Below is a small trained network, with its code and all its weights. Each question gives an input and a target symbol and asks what happens when units are switched off, that is, made to give their printed mean instead of their output.

import numpy as np


def w(rows, s, z=0):
    codes = np.array(rows[::2]) - 128.0
    scale = np.full(codes.shape[1], s)
    scale[-1] = z or s
    return codes * scale


def softmax(a):
    e = np.exp(a - a.max(-1, keepdims=True))
    return e / e.sum(-1, keepdims=True)


def log_softmax(a):
    a = a - a.max(-1, keepdims=True)
    return a - np.log(np.exp(a).sum(-1, keepdims=True))


def net(x, mask):
    ids = ['ΣΦγδελξπτ'.index(c) for c in x.split()]
    T = len(ids)
    res = E[ids] + P[:T]
    u = 0
    for l in range(3):
        r = res
        for j in range(3):
            rows = slice(3 * j, 3 * j + 3)
            q, k, v = (r @ M[l][rows].T for M in (Q, K, V))
            z = softmax(np.where(np.tri(T) > 0, q @ k.T / 3**0.5, -1e9)) @ v
            o = O[l][rows]
            res = res + np.where(mask[u + j], z, o[:, -1]) @ o[:, :-1]
        u += 3
    return log_softmax(res[-1] @ U[:, :-1].T + U[:, -1])


Q, K, V, O = {}, {}, {}, {}
E = w([
[132,106,135],'Σ',
[15,76,251],'Φ',
[165,188,98],'γ',
[167,250,204],'δ',
[113,91,37],'ε',
[130,84,171],'λ',
[115,82,102],'ξ',
[127,132,159],'π',
[111,111,123],'τ',
],0.013)
P = w([
[149,139,125],'0',
[55,200,92],'1',
[134,101,193],'2',
[2,170,61],'3',
[136,90,229],'4',
[97,242,70],'5',
[154,32,223],'6',
[34,122,121],'7',
],0.0095)
Q[0] = w([
[90,118,140],'L0H1',
[85,142,142],'L0H1',
[86,214,119],'L0H1',
[87,110,98],'L0H2',
[48,151,80],'L0H2',
[151,175,178],'L0H2',
[80,167,119],'L0H3',
[181,122,168],'L0H3',
[251,140,79],'L0H3',
],0.019)
K[0] = w([
[145,90,167],'L0H1',
[164,102,151],'L0H1',
[188,174,104],'L0H1',
[76,148,122],'L0H2',
[78,185,140],'L0H2',
[180,134,174],'L0H2',
[125,91,98],'L0H3',
[173,129,168],'L0H3',
[249,231,124],'L0H3',
],0.018)
V[0] = w([
[49,208,254],'L0H1',
[165,119,128],'L0H1',
[71,138,118],'L0H1',
[224,36,176],'L0H2',
[236,86,145],'L0H2',
[117,106,152],'L0H2',
[209,129,80],'L0H3',
[140,122,114],'L0H3',
[170,67,78],'L0H3',
],0.0088)
O[0] = w([
[66,2,74,251],'L0H1',
[125,130,162,115],'L0H1',
[131,127,77,141],'L0H1',
[50,48,178,93],'L0H2',
[66,36,116,77],'L0H2',
[111,107,170,144],'L0H2',
[192,171,200,30],'L0H3',
[132,132,150,109],'L0H3',
[118,109,197,66],'L0H3',
],0.0079,0.012)
Q[1] = w([
[250,145,202],'L1H1',
[188,109,155],'L1H1',
[225,135,183],'L1H1',
[254,188,127],'L1H2',
[138,247,39],'L1H2',
[183,136,97],'L1H2',
[18,196,61],'L1H3',
[126,186,102],'L1H3',
[71,169,214],'L1H3',
],0.0087)
K[1] = w([
[57,190,103],'L1H1',
[92,167,89],'L1H1',
[73,178,100],'L1H1',
[120,248,180],'L1H2',
[101,185,47],'L1H2',
[145,181,139],'L1H2',
[99,43,67],'L1H3',
[157,78,179],'L1H3',
[54,142,145],'L1H3',
],0.012)
V[1] = w([
[177,95,180],'L1H1',
[2,243,180],'L1H1',
[87,177,211],'L1H1',
[47,155,4],'L1H2',
[150,100,118],'L1H2',
[248,170,185],'L1H2',
[16,186,25],'L1H3',
[55,160,98],'L1H3',
[47,148,220],'L1H3',
],0.0075)
O[1] = w([
[82,173,103,120],'L1H1',
[145,1,71,101],'L1H1',
[94,92,68,102],'L1H1',
[174,68,167,210],'L1H2',
[138,106,112,136],'L1H2',
[53,116,128,1],'L1H2',
[214,38,121,199],'L1H3',
[146,70,112,164],'L1H3',
[34,80,70,131],'L1H3',
],0.0092,0.02)
Q[2] = w([
[82,166,140],'L2H1',
[241,98,145],'L2H1',
[106,194,43],'L2H1',
[129,153,135],'L2H2',
[153,205,26],'L2H2',
[121,205,37],'L2H2',
[202,152,1],'L2H3',
[125,129,130],'L2H3',
[235,232,52],'L2H3',
],0.0099)
K[2] = w([
[113,149,122],'L2H1',
[175,105,199],'L2H1',
[140,144,48],'L2H1',
[118,99,120],'L2H2',
[74,108,198],'L2H2',
[70,99,180],'L2H2',
[137,90,246],'L2H3',
[130,122,149],'L2H3',
[99,93,178],'L2H3',
],0.013)
V[2] = w([
[83,47,108],'L2H1',
[181,138,42],'L2H1',
[25,49,207],'L2H1',
[57,39,215],'L2H2',
[169,114,103],'L2H2',
[116,124,99],'L2H2',
[143,134,246],'L2H3',
[193,198,102],'L2H3',
[116,121,125],'L2H3',
],0.011)
O[2] = w([
[60,135,170,253],'L2H1',
[158,109,220,181],'L2H1',
[40,158,70,163],'L2H1',
[2,60,191,110],'L2H2',
[129,163,67,209],'L2H2',
[153,102,133,129],'L2H2',
[2,75,153,127],'L2H3',
[171,76,183,65],'L2H3',
[140,137,116,128],'L2H3',
],0.0097,0.016)
U = w([
[125,146,178,123],'Σ',
[100,119,12,1],'Φ',
[144,115,130,98],'γ',
[151,1,122,129],'δ',
[160,138,187,165],'ε',
[104,161,202,178],'λ',
[157,145,190,178],'ξ',
[132,137,133,151],'π',
[174,125,123,141],'τ',
],0.0091,0.0069)

Each question gives the input, a string of symbols that net reads in full, and the target symbol t.
The units are the heads (3 rows each of Q, K, V and O). Each row of codes is followed by its name. A weight is (code - 128) times the scale printed after its matrix; where a second scale follows, it is the last column's (O and U).
mask holds one flag per head, layer by layer. A switched-off head (its flag False) gives its mean, the last column of its rows in O, instead of its output. The means were averaged over made-up inputs and are rounded, as every weight is.
A unit's drop is (log p(t) with every unit on - log p(t) with that unit switched off) / (log p(t) with every unit on - log p(t) with every unit switched off).
The circuit of an input: a set's keep is (log p(t) with only the set's units on - log p(t) with every unit switched off) / (log p(t) with every unit on - log p(t) with every unit switched off). Starting from all 9 units, units are removed one at a time, each time the one whose removal leaves the highest keep (on an exact tie, the one counted first), for as long as the keep stays at least 0.8.
circuit, biggest first: the units of the circuit, biggest drop first
most important unit: the unit with the biggest drop
heads that matter: for each layer, one digit per head in row order, 1 if its drop is at least 0.15 and else 0, layers parted by /
drop of u: that unit's drop, to one decimal
input Φ τ δ ε, target δ: circuit, biggest first => [L1H3]
input Φ Φ δ λ λ δ, target λ: heads that matter => 010 / 101 / 001
input ε Φ λ Φ, target λ: circuit, biggest first => [L0H2, L1H1, L2H3]
input Σ ε Σ, target τ: heads that matter => 110 / 000 / 110
input Φ ε Φ δ λ τ, target λ: heads that matter => 010 / 000 / 010
input Φ ε δ Φ ε ε, target ε: heads that matter => 000 / 001 / 100
input Φ ε λ, target τ: circuit, biggest first => [L2H2, L0H2]
input ξ δ π Φ Φ π δ δ, target δ: heads that matter => 111 / 010 / 000
input Φ π ε λ λ ξ λ ξ, target λ: heads that matter => 010 / 100 / 010
input δ γ δ Φ Σ λ ε, target τ: heads that matter => 100 / 000 / 010
input Φ π λ τ Φ τ, target Φ: heads that matter => 010 / 010 / 101
input Φ Φ γ Φ Σ λ λ δ, target λ: circuit, biggest first => [L0H2, L1H1, L1H3, L2H2]
input π δ π ξ Φ Φ Φ γ, target Φ: heads that matter => 000 / 000 / 100
input Φ Φ ξ δ Φ δ, target Φ: heads that matter => 010 / 000 / 111
input Φ δ Φ Φ δ ε, target δ: heads that matter => 001 / 011 / 110
input Φ ε ξ, target τ: circuit, biggest first => [L0H2, L2H2]
input ξ Φ λ Φ Φ ξ, target Φ: most important unit => L2H1
input δ Φ ε Φ, target ε: circuit, biggest first => [L0H2, L2H1, L1H3]
input Φ Φ λ λ, target λ: circuit, biggest first => [L0H2, L1H3, L2H2]
input τ ε Φ τ Σ ε δ, target τ: circuit, biggest first => [L2H2]
input π δ λ Φ, target λ: heads that matter => 011 / 001 / 010
input δ γ Φ Φ λ Φ λ γ, target λ: circuit, biggest first => [L0H2, L1H1, L2H2]
input ε τ δ δ Φ ξ, target Φ: drop of L1H2 => 0.5
input Φ ε λ τ, target λ: drop of L2H3 => 0.1
